Read these off the row that follows.
1) Which number is the smallest entry?
2) Which number is the median entry?
3) Which number is the entry just right of 27.4?
[ 10.4  -3.1  46.2 -29.3  36.2  30.0  27.4 -23.6  -6.8]
1) -29.3
2) 10.4
3) -23.6

Questions about the grid below.
1) Find the last entry, reading row by row.
2) Find the entry just left of 3.6.
3) Find the entry just right of 36.2.
4) Find the fifth-last entry, reading row by row.
5) Find the entry directly above -3.7.
6) Find the entry just right of 21.7.
11.4,36.2,-2.0,48.8,3.6
21.7,45.5,-4.7,39.4,-3.7
1) -3.7
2) 48.8
3) -2.0
4) 21.7
5) 3.6
6) 45.5

[[ -2.2  -2.5  -0.8  -0.1 -14.3  -3.8  15.5   1.9 -13.1 -10.9  11.9 -18.2
    7.2  -0.8]
 [  0.6   6.7   2.1   0.0   4.2  10.3 -30.7  -1.1  31.9  26.9  -4.9   5.4
  -13.8   2.0]
 [ -6.2   0.0   0.0  -0.1 -41.2  -0.1   4.3   7.0  -1.1  -0.8  39.1 -52.6
    2.1   0.0]
 [ -4.1   2.7   0.8  -0.1 -26.8   4.1  -9.2   4.3  12.4  10.4  24.9 -34.2
   -4.0   0.8]
 [ -1.7   4.5   1.4  -0.1 -11.5   6.9 -19.3   1.7  21.1  17.9  10.3 -14.6
   -8.6   1.4]
 [ -6.1  -5.3  -1.6  -0.1 -40.5  -8.2  30.3   6.7 -26.8 -22.3  37.5 -51.7
   13.9  -1.6]
 [  3.4  -6.7  -2.1   0.0  22.3 -10.3  35.7  -5.0 -34.1 -28.5 -25.2  28.5
   16.3  -2.1]
 [ -3.7  -4.7  -1.5  -0.1 -24.2  -7.3  26.5   3.8 -24.0 -20.0  21.8 -30.9
   12.2  -1.4]
 [ -3.8  -4.5  -1.4  -0.1 -25.2  -7.0  26.3   3.8 -22.9 -19.1  22.1 -32.1
   12.1  -1.4]]
The entry just right of the largest entry: -52.6
The entry just left of the largest entry is -0.8
Give the entry just left of -32.1.
A: 22.1
Give the entry just right of -11.5.
A: 6.9
Give the entry just right of 13.9.
A: -1.6
The entry just left of -13.1 -> 1.9
Give the entry just right of -20.0.
A: 21.8
The maximum: 39.1

B = [ 15.1 -30.0   5.6 -11.3  -3.8  -0.2  40.1 -16.5  56.2 -23.3]
The entry just left of 5.6 is -30.0
The entry just left of -23.3 -> 56.2
Find the entry just right of the largest entry.
Answer: -23.3
Find the entry just left of 56.2.
Answer: -16.5

array([[   0, -827,   20, -339,  385,  122, -481],
       [-476, -180, -180,   57,  328, -839, -911],
       [-845, -801,  372,  171, -583, -418,  179],
       [-840,  469,  -38, -214, -422, -461,  150],
       [ 265, -429,   77, -372, -621, -974, -399],
       [ 246,   13, -389, -184, -783, -328,  131],
       [ -63,  -92, -417, -148, -192,   49, -725],
       [ -80,  163, -162, -428,  583, -170,  -88]])
Counting starts at 1.
Find the entry just left of -827.
0
Find the top entry of the column that holds the smallest entry.
122
The entry just left of the smallest entry -> -621
The entry directly below 150 is -399
The entry in row 2 and column 2: -180
The entry in row 3 and column 1: -845
Find the entry in row 2 and column 1.
-476
The top entry of the column that holds the largest entry is 385
Find the entry in row 1 and column 2.
-827
The entry directly above -170 is 49
The bottom-left entry -> -80
Find the bottom entry of the column that holds the largest entry.
583
The entry directly below -974: -328
Find the entry in the top-right corner.
-481
The entry in row 1 and column 3: 20
The entry just left of -911: -839
Find the entry directly above the smallest entry.
-461
The entry just left of -418 -> -583
Find the entry directly above -428.
-148
Find the entry directly above the largest entry.
-192
Find the entry just right of the largest entry.
-170
The entry in the bottom-right corner is -88
The entry directly below 20 is -180
The entry just left of -621 -> -372
The entry just right of -621 -> -974
The entry directly above -148: -184
